Below is a small trained network, with its code and all its weights. Each question gives an input and a target symbol and asks what happens when units are switched off, that is, made to give their printed mean instead of their output.

import numpy as np


def w(rows, s, z=0):
    codes = np.array(rows[::2]) - 128.0
    scale = np.full(codes.shape[1], s)
    scale[-1] = z or s
    return codes * scale


def f(y):
    return y / 2 * (1 + np.tanh(0.7978845608 * (y + 0.044715 * y**3)))


def softmax(a):
    e = np.exp(a - a.max(-1, keepdims=True))
    return e / e.sum(-1, keepdims=True)


def log_softmax(a):
    a = a - a.max(-1, keepdims=True)
    return a - np.log(np.exp(a).sum(-1, keepdims=True))


def net(x, mask):
    ids = ['Λαβγδεζθμτψω'.index(c) for c in x.split()]
    T = len(ids)
    res = E[ids] + P[:T]
    u = 0
    for l in range(3):
        q, k, v = (res @ M[l].T for M in (Q, K, V))
        z = softmax(np.where(np.tri(T) > 0, q @ k.T / 3**0.5, -1e9)) @ v
        res = res + np.where(mask[u], z, O[l][:, -1]) @ O[l][:, :-1]
        u += 1
        y = f(res @ A[l][:, :-1].T + A[l][:, -1])
        res = res + np.where(mask[u : u + 4], y, B[l][:, -1]) @ B[l][:, :-1]
        u += 4
    return log_softmax(res[-1] @ U[:, :-1].T + U[:, -1])


Q, K, V, O, A, B = {}, {}, {}, {}, {}, {}
E = w([
[191,93,210,138],'Λ',
[161,75,76,153],'α',
[248,222,125,44],'β',
[165,52,139,172],'γ',
[203,196,98,176],'δ',
[195,181,44,80],'ε',
[189,58,21,185],'ζ',
[183,138,116,121],'θ',
[89,123,142,93],'μ',
[188,134,103,118],'τ',
[209,206,85,109],'ψ',
[132,19,90,183],'ω',
],0.017)
P = w([
[2,92,47,174],'0',
[123,107,45,107],'1',
[118,156,84,92],'2',
[74,104,131,116],'3',
[76,116,116,121],'4',
[42,77,61,149],'5',
[46,80,82,155],'6',
[96,195,117,95],'7',
[93,143,100,78],'8',
[72,114,120,112],'9',
],0.0052)
Q[0] = w([
[24,110,98,150],'0.h0',
[77,140,160,236],'0.h0',
[123,248,69,191],'0.h0',
],0.016)
K[0] = w([
[167,151,181,83],'0.h0',
[195,85,100,56],'0.h0',
[251,56,142,175],'0.h0',
],0.016)
V[0] = w([
[99,120,122,218],'0.h0',
[62,142,14,103],'0.h0',
[138,129,255,244],'0.h0',
],0.0031)
O[0] = w([
[92,24,33,232,138],'0.h0',
[190,184,3,117,203],'0.h0',
[34,27,188,192,2],'0.h0',
],0.0033,0.002)
A[0] = w([
[210,133,63,57,24],'0.n0',
[185,149,195,253,15],'0.n1',
[179,229,133,144,252],'0.n2',
[50,74,46,207,123],'0.n3',
],0.0051,0.0025)
B[0] = w([
[71,19,181,176,224],'0.n0',
[78,128,154,120,110],'0.n1',
[76,2,93,174,254],'0.n2',
[179,185,201,79,161],'0.n3',
],0.009,0.0049)
Q[1] = w([
[208,40,51,112],'1.h0',
[22,57,22,109],'1.h0',
[161,248,103,103],'1.h0',
],0.014)
K[1] = w([
[142,236,116,166],'1.h0',
[98,97,160,253],'1.h0',
[170,77,115,66],'1.h0',
],0.017)
V[1] = w([
[22,139,127,156],'1.h0',
[113,95,70,2],'1.h0',
[166,180,84,158],'1.h0',
],0.0096)
O[1] = w([
[38,187,217,130,4],'1.h0',
[39,2,113,94,155],'1.h0',
[135,129,101,237,189],'1.h0',
],0.0067,0.0041)
A[1] = w([
[186,209,59,101,3],'1.n0',
[150,2,162,189,187],'1.n1',
[192,104,28,44,99],'1.n2',
[227,174,44,125,198],'1.n3',
],0.0085,0.0022)
B[1] = w([
[126,187,138,122,137],'1.n0',
[66,234,179,115,254],'1.n1',
[107,97,212,175,254],'1.n2',
[2,160,241,72,238],'1.n3',
],0.0073,0.0093)
Q[2] = w([
[148,3,206,220],'2.h0',
[29,139,192,49],'2.h0',
[248,129,172,117],'2.h0',
],0.011)
K[2] = w([
[70,246,77,21],'2.h0',
[187,101,27,149],'2.h0',
[135,159,135,240],'2.h0',
],0.011)
V[2] = w([
[81,118,118,251],'2.h0',
[84,136,21,62],'2.h0',
[135,240,105,130],'2.h0',
],0.012)
O[2] = w([
[2,129,116,173,186],'2.h0',
[122,175,54,19,3],'2.h0',
[126,218,57,180,8],'2.h0',
],0.0092,0.0055)
A[2] = w([
[36,53,164,132,6],'2.n0',
[2,169,177,99,252],'2.n1',
[103,208,221,136,61],'2.n2',
[163,229,131,147,213],'2.n3',
],0.0097,0.0036)
B[2] = w([
[152,248,145,85,236],'2.n0',
[181,77,81,138,249],'2.n1',
[46,123,106,136,189],'2.n2',
[138,100,133,80,130],'2.n3',
],0.018)
U = w([
[84,87,208,142,175],'Λ',
[123,153,104,118,40],'α',
[95,154,179,64,218],'β',
[82,114,154,125,114],'γ',
[77,83,67,144,156],'δ',
[112,156,57,49,3],'ε',
[13,195,88,71,101],'ζ',
[174,132,95,154,77],'θ',
[190,1,110,65,235],'μ',
[121,137,100,111,29],'τ',
[245,148,50,216,117],'ψ',
[118,129,129,129,46],'ω',
],0.0064,0.005)

Each question gives the input, a string of symbols that net reads in full, and the target symbol t.
The units are the heads (3 rows each of Q, K, V and O) and the neurons (one row each of A and B). Each row of codes is followed by its name. A weight is (code - 128) times the scale printed after its matrix; where a second scale follows, it is the last column's (O, A, B and U).
mask holds one flag per unit, layer by layer, with each layer's heads first. A switched-off unit (its flag False) gives its mean, the last column of its rows in O or B, instead of its output. The means were averaged over made-up inputs and are rounded, as every weight is.
A unit's drop is (log p(t) with every unit on - log p(t) with that unit switched off) / (log p(t) with every unit on - log p(t) with every unit switched off).
The circuit of an input: a set's keep is (log p(t) with only the set's units on - log p(t) with every unit switched off) / (log p(t) with every unit on - log p(t) with every unit switched off). Starting from the 12 units with the biggest drops (on a tie, the unit counted first), units are removed one at a time, each time the one whose removal leaves the highest keep (on an exact tie, the one counted first), for as long as the keep stays at least 0.8.
circuit, biggest first: the units of the circuit, biggest drop first
most important unit: the unit with the biggest drop
k most important neurons: the k neurons with the biggest drops, biggest first
k most important neurons of layer l: the k neurons of layer l with the biggest drops, biggest first
input μ ω ε β β α β ψ, target μ: 2 most important neurons => 2.n0; 1.n2
input ζ α ω, target ζ: circuit, biggest first => 2.n0
input ζ β ω, target ζ: circuit, biggest first => 2.h0; 0.n2; 1.n1; 0.n0
input Λ β Λ β, target Λ: 4 most important neurons => 2.n1; 0.n0; 2.n0; 0.n2
input ε ζ β, target ε: circuit, biggest first => 2.n0; 2.h0; 2.n1; 1.h0
input μ ζ ζ θ ζ β Λ, target μ: circuit, biggest first => 2.h0; 2.n0
input Λ τ Λ β, target Λ: 2 most important neurons of layer 1 => 1.n3; 1.n2
input ζ ψ γ τ Λ ζ, target ζ: circuit, biggest first => 2.n0; 1.n1
input γ ζ δ δ γ τ, target δ: 3 most important neurons of layer 2 => 2.n0; 2.n2; 2.n1
input β μ ε Λ ε ψ β ζ μ τ, target μ: circuit, biggest first => 2.h0; 2.n0
input μ ε θ, target μ: 3 most important neurons => 2.n0; 1.n2; 2.n2
input μ β γ, target μ: circuit, biggest first => 2.n0; 2.h0
input μ β ψ β ζ ψ ζ τ, target μ: 2 most important neurons => 1.n2; 2.n0
input μ ζ ζ, target μ: 3 most important neurons => 1.n2; 2.n0; 0.n0
input ε ζ ζ ψ ζ, target ε: most important unit => 2.n1
input μ β Λ, target μ: circuit, biggest first => 2.h0; 1.h0
input μ ε β β, target μ: 2 most important neurons of layer 1 => 1.n2; 1.n3
input Λ β μ ψ μ ω μ ψ β, target μ: 3 most important neurons => 2.n0; 2.n2; 1.n2
input β Λ ω, target β: 2 most important neurons of layer 2 => 2.n0; 2.n1
input ψ γ β ω ψ ψ ε, target ψ: 2 most important neurons of layer 2 => 2.n1; 2.n2
input μ β β ζ τ γ ε ε, target μ: most important unit => 2.h0
input ζ α β, target ζ: 4 most important neurons => 2.n0; 2.n2; 1.n2; 1.n1
input ε ε μ, target μ: 2 most important neurons => 1.n1; 2.n2
input ψ ζ ψ, target ψ: 2 most important neurons => 2.n1; 0.n2
input ε ψ ε ε, target ε: 4 most important neurons => 2.n0; 2.n1; 0.n3; 0.n2
input δ μ β ψ β γ, target δ: 4 most important neurons => 2.n0; 1.n2; 2.n2; 0.n0
input δ ζ ψ, target δ: most important unit => 1.h0
input δ β ζ ψ ζ β ψ Λ, target δ: 3 most important neurons => 2.n0; 1.n2; 2.n2
input μ Λ ε β β β ζ ζ, target μ: 4 most important neurons => 2.n0; 1.n2; 0.n0; 2.n2
input δ ζ ψ Λ τ β τ δ ζ, target δ: 4 most important neurons => 2.n2; 2.n0; 2.n1; 1.n2
